[ 11  -6 -12   5 -10  -1   9 -26  10  31  26 -16   5   7  40  11  10 -12
  -5   0  14 -17 -19  -3   6 -12 -22   0   5  13   1   2  13 -12  -1] => N & F
[  9   1  -9  -4 -18   4  42 -27   9  -2  22  -4  20   8  31  36   3  -9
  -8   3   1 -23  -7  -7  17 -20 -12  41   4  -6   3 -14  -2  -3   1] => N & F
[  0   3 -15 -22 -10   2  33  -2   4 -15  14  -7  21  -1  18  19   7   6
  -2 -12 -10  -8   3  -5  15 -19 -16  27   5 -17  -6 -24   4  14  -1] => N & M
[ 27  10  -8   3  -8   8  20 -29  29  33  22 -18  30   8  31   9  -5   5
  -5   5  17 -24 -17  -4  -1   9 -20   7   7  -8   1   1  15  -8  10] => N & F
[  3   3  -9 -16 -27 -10  40 -12   8  -2  18 -13  -5  -3  24  40  17  -1
  -4   2   5 -23 -14  -4   6 -26 -14  24   7   2   5  -4   5  -5  -5] => N & F
[-14  -1  -3 -13 -26   4   4 -15  -6   6  15 -29 -35  -6  45  16  26   1
  -1   6   7   3 -16 -10   2  16 -15   8   3   7 -13  -9  43   6 -11] => N & A
[  2  -5   6 -25 -22  -2  42   4  10 -11  25 -18  21  -4  25  23  12  -1
  -4 -11 -13 -19 -17  -6  20 -36 -31  35   5 -17  -8 -33   3   0   3] => N & F
[ -3   7  -2  -2 -13  16  15 -18  -1  -1  13  -7  -9   1  28   5  14  10
  -7   3  12   4  -4 -13   4  16 -18  15   5   8 -13 -19  19   7  -2] => N & A
[ 22  12  -3   3  -4   3  19 -27  11   7  24 -12  47   3  31  16  -4  -9
   0 -10   7 -31 -16  -7   3   7 -25  19   8  -7  -3  -7   9 -26   8] => Q & F
[ 16  12 -11  -1 -11   7  27 -19  10   9  23   0  26   4  31   8   3   4
  -6   5  12 -14  -9 -15   5   5 -25  11   5   3  -6 -10  -1 -10   6] => N & F
[ 28  14   2 -11 -10   7  31 -17   9  25  59  -5  31   3  20 -13   0  14
  -7  14   4 -15  -9  -2  10 -32 -23   5  16 -11 -10 -17  -6  -9  17] => Q & F
[ 19   6  -4  -9 -13  -5   8 -19   8  16  31 -19  40   0  27  14 -10  -7
  -6 -13   5 -29 -14  -3  12 -13 -23  19   2 -15   0  -9  14 -12   7] => Q & M
[-14  -4  -3  -8 -15  10   6 -15 -16  -2   4  -6 -29  -1  34  14  23   5
  -7   2   5   4  -7 -13   9  16 -11  10   0  -3 -16  -5  40   5  -2] => N & A
[-26 -18  21 -26 -36 -11   5 -19  -9   7   9 -13 -43  -1  48 -49  23  -8
  -2   0   3   6 -28 -23  -4 -15  -4   3   5   8   6   2  37   6 -24] => N & A
[  9   8 -19  -4  -4  -1  29 -21  17 -17  23 -13  45  -2  31  33   2   0
  -8 -16  -3 -30 -15  -9   6  -6 -18  37   3 -22  -5 -14  13  -8  11] => N & F
[ 41  25   9 -24  -3  11  -1 -14  -3  48  42 -18  38  -3  26 -39   7  17
   3  -1  16 -21 -13  -7  10 -14 -20 -11  11 -37 -17 -23   0 -15  21] => Q & F
[  3   5  -5 -10  -4  14  18 -16  11 -22  17  -7  23 -22  47  46   6  -3
   2 -15  14 -28 -23 -18  -7  26  -8  13   5 -19  14  -4  31 -11  -3] => N & M
[ 15  14 -20   7 -11  17  23 -42  25 -25  -8 -12  38 -16  49  69   6  -2
   8 -20  27 -25 -21 -21  -2  55  -1  36   0  -5  11  -2  28   2  -4] => N & M
[  5   8 -23   9   0   7  29 -14   9 -28  15   0  44  -8  30  32   3   1
  -2 -15   3 -35  -2  -7   8  28 -22  30   3 -14 -13 -23   3   1  18] => N & F
[ 17  17 -21   3  -6  -7  21   3  19  12  24 -14  22  10  24  21   0   2
   1  -9  -5 -29  10  24   4  -6 -11  10  10 -25 -14  -3   6  -4  21] => Q & M
[ 15   1 -12  -8  -6  -3  25 -49  14 -12  28  -1  39 -10  52  37   1 -15
 -14 -13  21 -22 -28 -30  10   8 -38  37   7  15   3 -16  18 -14   0] => N & M
[  6  -2  -7  -7 -19   3  27 -21  16  -2  16  -4  30  -4  25  27   0  -7
  -4 -17   1 -20 -17 -11   7   0 -19  30   4  -2   2 -18   5  -3   1] => N & F
[ 30  13 -17  13   3   2   8 -30  12  28  25 -10  33   6  39  16 -14  -7
   0  -1  29 -29 -32  -2  -3  23 -18   6  -3  -1   3  12  14 -17   4] => Q & F

[-20  -7 -10  -7 -17  -7 -10  -3  15   4  -6   6  -5  -1  -3   8  -3 -12
  10   3  -6  11  -1  -4  -9  -6  -1  -3   9 -11   1   5   5 -18  -3] => [36] & W
[-17  -6 -29   3   0  19 -27  -8 -12 -14  -3   3  15   1   7  19 -21 -20
 -25  21  20 -31   2  -4   1  -4   2  -7   4  -1 -12   1 -11 -11   5] => [39] & Y
[  2   4 -27  -6   2 -12  15  -7  -1  -7   3   4   4  -2   9  -7  21  18
  39 -14   7   5  -5   2 -34  15 -10  -4   5   9  10  12   8 -11  -6] => [35] & W
[-25  -9   2   0 -26   6 -14   6   9  19 -15  -5   1   6   6  33 -16 -21
  -1  19 -11  24  -9  -3   9  -9  -1   9   3  -8  -8   7  -3 -14  -5] => [36] & G
[-19  -4 -18  -5 -14  12 -31  16   8   4 -15  23   5   6   2  16 -20  -2
  28  18  -4   0  -5 -10   7   5  -2   7  -1  -7 -12  -3  -1   3   2] => [36] & Y
[-13   3  -2 -10 -15   3  -9   6   2  -5 -18  20  -8  -5  13  34 -17  -6
   3  14 -15  21  -4  -7   2  -8   2   3   5  -2 -14  23   6 -19  -3] => [36] & Y
